Below is a small trained network, with its code and all its weights. Each question gives an input and a class and asks what happens when units are switched off, that is, made to give their printed mean instead of their output.

import numpy as np


def w(rows, s, z=0):
    codes = np.array(rows[::2]) - 128.0
    scale = np.full(codes.shape[1], s)
    scale[-1] = z or s
    return codes * scale


def f(y):
    return np.maximum(y, 0)


def log_softmax(a):
    a = a - a.max(-1, keepdims=True)
    return a - np.log(np.exp(a).sum(-1, keepdims=True))


def net(x, mask):
    res = np.array(x, float).reshape(1, 3) / 4 @ E
    y = f(res @ A[0][:, :-1].T + A[0][:, -1])
    res = res + np.where(mask, y, B[0][:, -1]) @ B[0][:, :-1]
    return log_softmax(res[-1] @ U[:, :-1].T + U[:, -1])


A, B = {}, {}
E = w([
[48,93,131,2,56],'x0',
[51,251,142,100,159],'x1',
[55,42,185,190,163],'x2',
],0.016)
A[0] = w([
[223,58,30,105,88,215],'N1',
[73,173,108,70,100,98],'N2',
[153,122,131,213,200,162],'N3',
[60,101,224,130,209,68],'N4',
[110,17,205,154,143,133],'N5',
[149,175,70,227,156,254],'N6',
[130,4,189,167,156,180],'N7',
],0.014,0.0088)
B[0] = w([
[61,89,206,180,126,254],'N1',
[176,184,132,158,100,209],'N2',
[193,133,159,209,133,228],'N3',
[50,73,215,161,147,207],'N4',
[139,152,59,124,84,236],'N5',
[212,107,171,84,247,242],'N6',
[158,159,63,186,96,253],'N7',
],0.016,0.022)
U = w([
[95,36,192,193,189,155],'0',
[190,186,102,181,120,129],'1',
[4,75,200,126,58,253],'2',
[87,93,26,109,51,64],'3',
[178,170,128,21,209,48],'4',
],0.014,0.0045)

Each question gives the input, the list of numbers given to net, and the class t.
The units are the neurons (one row each of A and B). Each row of codes is followed by its name. A weight is (code - 128) times the scale printed after its matrix; where a second scale follows, it is the last column's (A, B and U).
mask holds one flag per neuron, in row order. A switched-off neuron (its flag False) gives its mean, the last column of its row in B, instead of its output. The means were averaged over made-up inputs and are rounded, as every weight is.
A unit's drop is (log p(t) with every unit on - log p(t) with that unit switched off) / (log p(t) with every unit on - log p(t) with every unit switched off).
The circuit of an input: a set's keep is (log p(t) with only the set's units on - log p(t) with every unit switched off) / (log p(t) with every unit on - log p(t) with every unit switched off). Starting from all 7 units, units are removed one at a time, each time the one whose removal leaves the highest keep (on an exact tie, the one counted first), for as long as the keep stays at least 0.8.
units of the circuit, in order: the units of the circuit, biggest drop first
unit that matters most: the unit with the biggest drop
k most important neurons: the k neurons with the biggest drops, biggest first
drop of u: that unit's drop, to one decimal
input [-5,8,-3], class 4: units of the circuit, in order -> (N6)
input [8,-1,3], class 3: units of the circuit, in order -> (N1; N6)
input [-1,1,-7], class 4: units of the circuit, in order -> (N7; N3)
input [0,4,-2], class 4: units of the circuit, in order -> (N7; N1)
input [-2,0,-6], class 0: 2 most important neurons -> (N1; N5)
input [5,0,-1], class 2: 4 most important neurons -> (N6; N7; N3; N5)
input [1,-5,1], class 3: units of the circuit, in order -> (N6; N4; N3)
input [4,-7,-4], class 2: 2 most important neurons -> (N6; N1)
input [-4,-8,1], class 1: 2 most important neurons -> (N7; N5)
input [7,4,0], class 1: 3 most important neurons -> (N2; N1; N6)
input [-3,2,-1], class 4: 2 most important neurons -> (N1; N4)
input [0,-5,1], class 1: 2 most important neurons -> (N4; N7)
input [6,0,4], class 3: 2 most important neurons -> (N1; N5)
input [-1,-8,4], class 1: unit that matters most -> N7
input [-2,0,-2], class 0: 3 most important neurons -> (N5; N7; N2)
input [8,-8,8], class 3: 2 most important neurons -> (N5; N7)
input [-6,-2,5], class 1: drop of N7 -> 0.2
input [3,0,4], class 3: drop of N6 -> 0.1
input [-5,-1,-5], class 0: drop of N1 -> 0.0
input [5,-4,1], class 3: unit that matters most -> N4
